Below are the code and all the weights of a small trained network. Each question names an input and a class and asks about switching units off, where a switched-off unit gives its printed mean instead of its output.

import numpy as np


def w(rows, s, z=0):
    codes = np.array(rows[::2]) - 128.0
    scale = np.full(codes.shape[1], s)
    scale[-1] = z or s
    return codes * scale


def f(y):
    return y / 2 * (1 + np.tanh(0.7978845608 * (y + 0.044715 * y**3)))


def log_softmax(a):
    a = a - a.max(-1, keepdims=True)
    return a - np.log(np.exp(a).sum(-1, keepdims=True))


def net(x, mask):
    res = np.array(x, float).reshape(1, 2) / 4 @ E
    y = f(res @ A[0][:, :-1].T + A[0][:, -1])
    res = res + np.where(mask, y, B[0][:, -1]) @ B[0][:, :-1]
    return log_softmax(res[-1] @ U[:, :-1].T + U[:, -1])


A, B = {}, {}
E = w([
[254,65,12],'x0',
[218,220,215],'x1',
],0.0093)
A[0] = w([
[71,100,186,119],'N1',
[104,156,168,140],'N2',
[60,107,58,93],'N3',
[188,158,183,170],'N4',
[58,62,92,100],'N5',
[115,134,192,136],'N6',
[136,79,156,250],'N7',
[86,140,176,99],'N8',
[191,86,97,135],'N9',
[96,79,75,163],'N10',
[194,91,71,113],'N11',
[176,167,158,204],'N12',
[44,83,178,131],'N13',
[170,87,114,90],'N14',
[144,111,157,137],'N15',
[145,120,128,85],'N16',
[60,66,99,157],'N17',
[183,79,86,101],'N18',
[73,103,170,94],'N19',
[78,134,169,97],'N20',
[221,191,173,92],'N21',
[93,154,147,89],'N22',
[76,132,187,86],'N23',
[247,53,129,109],'N24',
[183,211,201,137],'N25',
[64,56,101,98],'N26',
[82,163,166,118],'N27',
[36,189,185,160],'N28',
[75,165,158,143],'N29',
],0.012)
B[0] = w([
[156,66,154,180],'N1',
[135,123,115,176],'N2',
[186,165,103,177],'N3',
[122,148,58,201],'N4',
[201,172,79,188],'N5',
[148,97,111,175],'N6',
[7,86,109,233],'N7',
[184,96,155,167],'N8',
[122,73,170,189],'N9',
[129,112,100,202],'N10',
[142,67,155,195],'N11',
[101,125,89,208],'N12',
[151,96,120,200],'N13',
[246,97,194,148],'N14',
[114,143,115,135],'N15',
[220,132,146,119],'N16',
[146,148,47,210],'N17',
[166,75,159,180],'N18',
[190,119,172,159],'N19',
[184,95,173,164],'N20',
[216,150,66,190],'N21',
[237,113,163,144],'N22',
[174,116,153,172],'N23',
[144,66,155,203],'N24',
[161,129,72,219],'N25',
[223,163,71,183],'N26',
[155,84,140,180],'N27',
[122,99,116,252],'N28',
[126,74,141,193],'N29',
],0.011,0.013)
U = w([
[144,61,187,144],'0',
[155,156,65,87],'1',
[3,103,111,254],'2',
[113,155,203,87],'3',
[104,186,189,89],'4',
[93,131,220,79],'5',
],0.011,0.0069)

Each question gives the input, the list of numbers given to net, and the class t.
The units are the neurons (one row each of A and B). Each row of codes is followed by its name. A weight is (code - 128) times the scale printed after its matrix; where a second scale follows, it is the last column's (A, B and U).
mask holds one flag per neuron, in row order. A switched-off neuron (its flag False) gives its mean, the last column of its row in B, instead of its output. The means were averaged over made-up inputs and are rounded, as every weight is.
A unit's drop is (log p(t) with every unit on - log p(t) with that unit switched off) / (log p(t) with every unit on - log p(t) with every unit switched off).
top k neurons: the k neurons with the biggest drops, biggest first
drop when u is switched off: that unit's drop, to one decimal
input [7,5], class 0: top neuron	[N24]
input [8,-8], class 0: top 2 neurons	[N11; N9]
input [5,4], class 0: top 3 neurons	[N24; N17; N9]
input [-5,6], class 1: top 2 neurons	[N25; N4]
input [8,-7], class 0: top 2 neurons	[N11; N9]
input [8,8], class 0: top 2 neurons	[N24; N9]
input [-1,5], class 1: top 2 neurons	[N21; N25]
input [-3,3], class 2: top 2 neurons	[N26; N5]
input [-5,7], class 1: top 3 neurons	[N25; N4; N21]
input [-3,-2], class 2: drop when N14 is switched off	0.1
input [-3,-4], class 1: drop when N17 is switched off	0.4
input [3,0], class 2: drop when N13 is switched off	0.0
